Below are the code and all the weights of a small trained network. Each question names an input and a target symbol and asks about switching units off, where a switched-off unit gives its printed mean instead of its output.

import numpy as np


def w(rows, s, z=0):
    codes = np.array(rows[::2]) - 128.0
    scale = np.full(codes.shape[1], s)
    scale[-1] = z or s
    return codes * scale


def norm(h):
    return h / np.sqrt((h * h).mean(-1, keepdims=True) + 1e-5)


def f(y):
    return np.maximum(y, 0)


def softmax(a):
    e = np.exp(a - a.max(-1, keepdims=True))
    return e / e.sum(-1, keepdims=True)


def log_softmax(a):
    a = a - a.max(-1, keepdims=True)
    return a - np.log(np.exp(a).sum(-1, keepdims=True))


def net(x, mask):
    ids = ['ΘΣΨβδεζφ'.index(c) for c in x.split()]
    T = len(ids)
    res = E[ids] + P[:T]
    r = norm(res)
    for j in range(2):
        rows = slice(4 * j, 4 * j + 4)
        q, k, v = (r @ M[0][rows].T for M in (Q, K, V))
        z = softmax(np.where(np.tri(T) > 0, q @ k.T / 4**0.5, -1e9)) @ v
        o = O[0][rows]
        res = res + np.where(mask[j], z, o[:, -1]) @ o[:, :-1]
    y = f(norm(res) @ A[0][:, :-1].T + A[0][:, -1])
    res = res + np.where(mask[2:6], y, B[0][:, -1]) @ B[0][:, :-1]
    return log_softmax(norm(res)[-1] @ U[:, :-1].T + U[:, -1])


Q, K, V, O, A, B = {}, {}, {}, {}, {}, {}
E = w([
[146,173,114,92],'Θ',
[203,118,112,118],'Σ',
[184,143,194,155],'Ψ',
[3,93,1,25],'β',
[178,108,202,100],'δ',
[171,210,135,180],'ε',
[196,109,187,133],'ζ',
[192,94,153,90],'φ',
],0.0066)
P = w([
[103,49,229,252],'0',
[126,162,120,133],'1',
[150,169,105,110],'2',
[157,167,99,86],'3',
[162,154,96,81],'4',
[175,162,87,61],'5',
[176,167,87,40],'6',
[180,161,80,46],'7',
],0.0024)
Q[0] = w([
[152,125,115,121],'head 0',
[95,126,127,109],'head 0',
[164,153,184,237],'head 0',
[135,135,129,137],'head 0',
[250,178,76,206],'head 1',
[152,174,97,152],'head 1',
[222,94,143,180],'head 1',
[96,167,155,118],'head 1',
],0.016)
K[0] = w([
[105,131,134,142],'head 0',
[138,112,109,115],'head 0',
[244,193,216,107],'head 0',
[135,123,128,131],'head 0',
[48,8,8,101],'head 1',
[98,80,72,125],'head 1',
[177,27,107,49],'head 1',
[81,162,161,166],'head 1',
],0.013)
V[0] = w([
[101,166,150,83],'head 0',
[97,127,251,225],'head 0',
[18,230,194,86],'head 0',
[12,92,31,102],'head 0',
[4,238,105,75],'head 1',
[145,91,16,133],'head 1',
[170,79,177,131],'head 1',
[168,79,146,132],'head 1',
],0.0038)
O[0] = w([
[152,154,135,154,158],'head 0',
[78,196,171,109,51],'head 0',
[140,181,191,123,120],'head 0',
[131,72,146,2,2],'head 0',
[129,15,96,186,39],'head 1',
[82,47,181,143,126],'head 1',
[137,181,130,130,171],'head 1',
[137,178,133,123,165],'head 1',
],0.0056,0.0019)
A[0] = w([
[118,129,67,111,40],'neuron 0',
[16,192,94,139,7],'neuron 1',
[5,143,70,89,100],'neuron 2',
[70,148,67,165,187],'neuron 3',
],0.015,0.002)
B[0] = w([
[118,87,141,165,244],'neuron 0',
[224,107,212,176,241],'neuron 1',
[8,154,140,150,228],'neuron 2',
[108,166,118,67,254],'neuron 3',
],0.017,0.0024)
U = w([
[202,178,228,132,167],'Θ',
[105,197,47,66,224],'Σ',
[174,102,2,155,117],'Ψ',
[152,80,79,208,69],'β',
[120,121,129,177,23],'δ',
[146,112,145,56,2],'ε',
[135,74,138,85,88],'ζ',
[29,96,152,119,172],'φ',
],0.0074,0.0045)

Each question gives the input, a string of symbols that net reads in full, and the target symbol t.
The units are the heads (4 rows each of Q, K, V and O) and the neurons (one row each of A and B). Each row of codes is followed by its name. A weight is (code - 128) times the scale printed after its matrix; where a second scale follows, it is the last column's (O, A, B and U).
mask holds one flag per unit, heads first, then neurons. A switched-off unit (its flag False) gives its mean, the last column of its rows in O or B, instead of its output. The means were averaged over made-up inputs and are rounded, as every weight is.
A unit's drop is (log p(t) with every unit on - log p(t) with that unit switched off) / (log p(t) with every unit on - log p(t) with every unit switched off).
The circuit of an input: a set's keep is (log p(t) with only the set's units on - log p(t) with every unit switched off) / (log p(t) with every unit on - log p(t) with every unit switched off). Starting from all 6 units, units are removed one at a time, each time the one whose removal leaves the highest keep (on an exact tie, the one counted first), for as long as the keep stays at least 0.8.
units of the circuit, in order: the units of the circuit, biggest drop first
top k neurons: the k neurons with the biggest drops, biggest first
heads that matter: for each layer, one digit per head in row order, 1 if its drop is at least 0.15 and else 0, layers parted by /
input Θ Σ Θ, target Σ: heads that matter : 11
input β φ ε, target Σ: units of the circuit, in order : (neuron 3; head 1; neuron 1; head 0)
input Θ Σ φ Σ ε Θ Θ, target Ψ: heads that matter : 00
input Ψ φ Θ Σ Σ Θ Θ Θ, target β: units of the circuit, in order : (neuron 0; head 1; neuron 3)
input φ Σ Σ, target Σ: units of the circuit, in order : (head 0; neuron 3)
input Σ Θ Σ β β Σ Ψ, target β: units of the circuit, in order : (head 1; head 0)
input Σ Θ Σ φ ε Σ Σ Σ, target Ψ: top 2 neurons : (neuron 1; neuron 3)
input ε Θ Θ, target Σ: heads that matter : 11
input Θ Σ Σ, target Σ: top 2 neurons : (neuron 1; neuron 0)
input φ δ φ, target Σ: heads that matter : 01
input Θ ε Θ Θ Θ φ Θ, target β: heads that matter : 01
input Θ Θ φ Θ, target Ψ: heads that matter : 11
input Θ Θ Θ β Σ Θ Ψ ε, target Σ: heads that matter : 11
input Σ φ φ, target Σ: top 2 neurons : (neuron 1; neuron 0)
input Σ φ Θ Σ ζ Σ, target Ψ: heads that matter : 10
